In the rows, 128 means zero.
Two labels a row
[146 128 115 117 155 149 154 119 154 144 127 111  73 124 158 141 142 135
 133 134 121 124 136 115 118 108 137 129 113 142 125 135 150 106 137 126
 150 139  62 139 100 143 124 142 112 113 142 125 123 108 141 152 134 121
 137 132 134 130 109 124 122 139 125 120 118 144 126 196  93 150  92 111
 115  95 127 125 124]
[93], dagab
[133  99 129 143 139 131 134 143 146 131 137 114  72 149 155 146 137 139
 121 132 122 114 122 124 105 156 121 138  81 143 138 128 111 124 135 131
 117 157 117 166 120 140 102 114 126 176 154 122 101 103 121 142 144  94
 128 139 112 138 125 142 133 126 143 138 129 154 129 192 112 129  93 127
 111 110 130 124 124]
[93], dagab
[108 127 128 116 182 147 139 128 142 119 134 133  77 123 214 179 143 129
 134 125 136 122 130 138 114 168 122 128  81 102 128 120 122 130 138 133
 133 125 124 119 109 143 116 105 115 171 128 151 127 134 113 134 148  94
 137 139 145 129 124 138 112 159 132 127 132 169 103 183 125 137 105 127
 132 129 131 128 122]
[93], dagab
[128 104 106 123 193 167 133 127 147 122  84 135  62 130 152 170 141 126
 130 137 136 100 129 116 109 142 133 121  80 140 133 118 122 145 121 110
 132 112 129 134 119 137 120 116 129 139 148 143 124 139 146 146 125  99
 131 131 121 138 115 144 109 138 125 113 131 168 120 196 116 112 126 116
 130 109 146 132 122]
[91], dagab
[129  90  97 118 144 141 147 131 157 136 142 102  81 153 158 157 117 131
 131 118 132 147 128 126 113 112 115 129  60 118 128 142 114 159 129 140
 123 124 119 128 124 146 118 131 122 141 124 139 121  85 119 162 122 101
 139 127 121 140 120 116 138 147 123 130 127 158 119 188 113 121 110 131
 120  70 133 132 142]
[93], dagab
[164 101  98 118 188 133 150 168 147 123 137 106  90 134 175 140 150 119
 131 123 133 144 129 128 105 126 112 123  81 124 128 139 118 110 116 116
 109 121 119 123 115 142 125 104 140 159 147 142 124 120 120 160 135  78
 134 129 129 125 113 138 137 140 126 118 142 137 118 169 121 139  96 143
 129 131 144 142 128]
[89], dagab
[147 112 132 128 145 136 126 120 133 131 128 125 118 125 121 121 110 126
 118 127 113 121 127 126 112 122 145 131 119 146 120 135 122 149 136 126
 135 133 116 102 127 152 115 131 134 137 136 120 128  93 135 157 155 105
 130 133 138 134 128 136 132 134 125 117 116 118 122 104 129 146 123 136
 130 139 135 128 133]
[91], dagab
[147  93 112 100 137 127 131 124 125 141 121 115  63 140 137 134 155 142
 132 126 132 118 124 140 137  95 130 129  99 207 135 141 116 112 130 106
 132  93 115 134 117 153 121 122 107  90 150 106 117 129 154 148 135 111
 136 133 122 157 125 132 132 157 132 137 129 137 136 175 119 138 107 140
 128  73 129 133 126]
[93], dagab
[130 117 123 105 121 138 135 141 138 129 135 103  86 120 160 152 161 131
 127 120 121 113 135 110 107 140 124 134  91 130 131 142 126 125 132 156
 132 136 122 127 119 142 113 115 131 161 142 126 126 111 132 135 239 108
 147 140 135 148 115 141 134 133 117 118 117 154 121 197 120 143 105 128
 127 100 181 106 130]
[93], dagab
[144 108 122 124 139 126 123 142 145 125 133  99 107 129 116 158 120 126
 132 128 131 123 129 130 118 151 131 131  97 135 131 124 131 131 135 135
 104 130  83 140 119 155 131 120 135 168 137 141 112 131 126 138 143 102
 132 135 123 129 119 132 142 133 110 113 132 154 121 175 126 138 111 125
 137 109 121 134 122]
[89], dagab
[167 133 125 105 252 130 126 110 124 147 114 156  50 110 200 129 163 145
 146 111 145 153 110 137 119 124 127 110 115 153 140 137  95 125 125 130
 146 112 112 122 150 148 132 107 102  96 158 148 137 122 125 127 132  73
 101 127 142 161 128 144  96 137 128 154 134  96 129 111 126 139 137 139
 114 168 140 143 125]
[89], dagab
[121 110 108 122 109 129 130 139 136 135 130  87 107 153 106 128 101 134
 110 120 153 115 111 119 131 109 125 122  85 141 132 143 132 125 120 133
 130 132 121 123 126 139 123 134 125 132 136 125 125 127 138 145 126 125
 144 124 120 133 121 120 154 133 128 129 122 135 101 176 114 133 121 134
 127  74 119 149 144]
[93], dagab
[147 106 119 114 179 129 128 120 140 135 127 122  98 131 191 163 156 127
 135 127 123 143 131 112 128 110 137 128  84 130 121 142 134 120 136 132
 141 126 106 146 126 137 119 132 135 122 157 139 133 107 117 122 144  79
 138 123 136 135 123 138 176 140 123 121 122 147 113 168 107 123 101 143
 129 117 136 136 140]
[89], dagab
[127 118 117 138 179 124 131 130 125 123 122 131  82 131 175 162 144 120
 132 120 136 120 123 129 119 150 113 129  95 123 122 134 108 117 140 137
 123 142 122 141 119 147 141 139 126 141 145 139 128 108 117 134 140 109
 129 126 140 130 123 143 125 142 129 133 128 171 115 193 123 131 106 133
 130 106 149 140 102]
[93], dagab
[139 101 109 131 181 132 144 141 132 135 186 171  95 130 197 186 141 126
 155 132 156 117 141 144 102 137 122 128  55 110 110 152 108 120 138 158
 140 134 121 141 110 128 131 118 136 138 134 130 128 119 109 137 125  76
 139 129 133 117 103 140 131 148 127 110 129 147 114 159 113 141  96 136
  90 110 149 142 123]
[91], dagab
[129  99 118 105 160 134 120 132 154 116 143 112  56 138 157 142 156 149
 128 128 120 116 127 118 104 147 124 132  85 134 135 137 116 129 128 133
 126 126 124 123 106 144 121 122 124 165 153 142 118 122 127 131 141 110
 134 130 128 148 124 142 123 135 114 134 124 175 116 246 109 138 110 128
 126  94 167 140 120]
[93], dagab
[146  82 108 113 210 139 147 135 148 130 125  94  46 133 157 187 133 125
 132 124 144 130 145 132 109 142  95 131 100 129 116 139 122 108 128 142
 119 124 130 127 121 146 147  99 141 124 164 142 129 112 115 151 115  70
 138 123 113 134 118 137 121 139 120 116 133 170 115 178 116 163  85 126
 129 110 146 132 118]
[91], dagab
[148 108  93  18 149 137 143 105 115 134 124 105 102 137 132 144 103 130
 134 116 139 116 126 125 133 115 118 137  96 130 130 136 112 123 150 141
 127 130 123 128 125 133 133 118  97 107 146 112 122 135 144 141 131 119
 143 127 142 146 133 131 122 137 134 144 134 154 145 151 131 145 114 113
 130 125 147 141 138]
[93], dagab
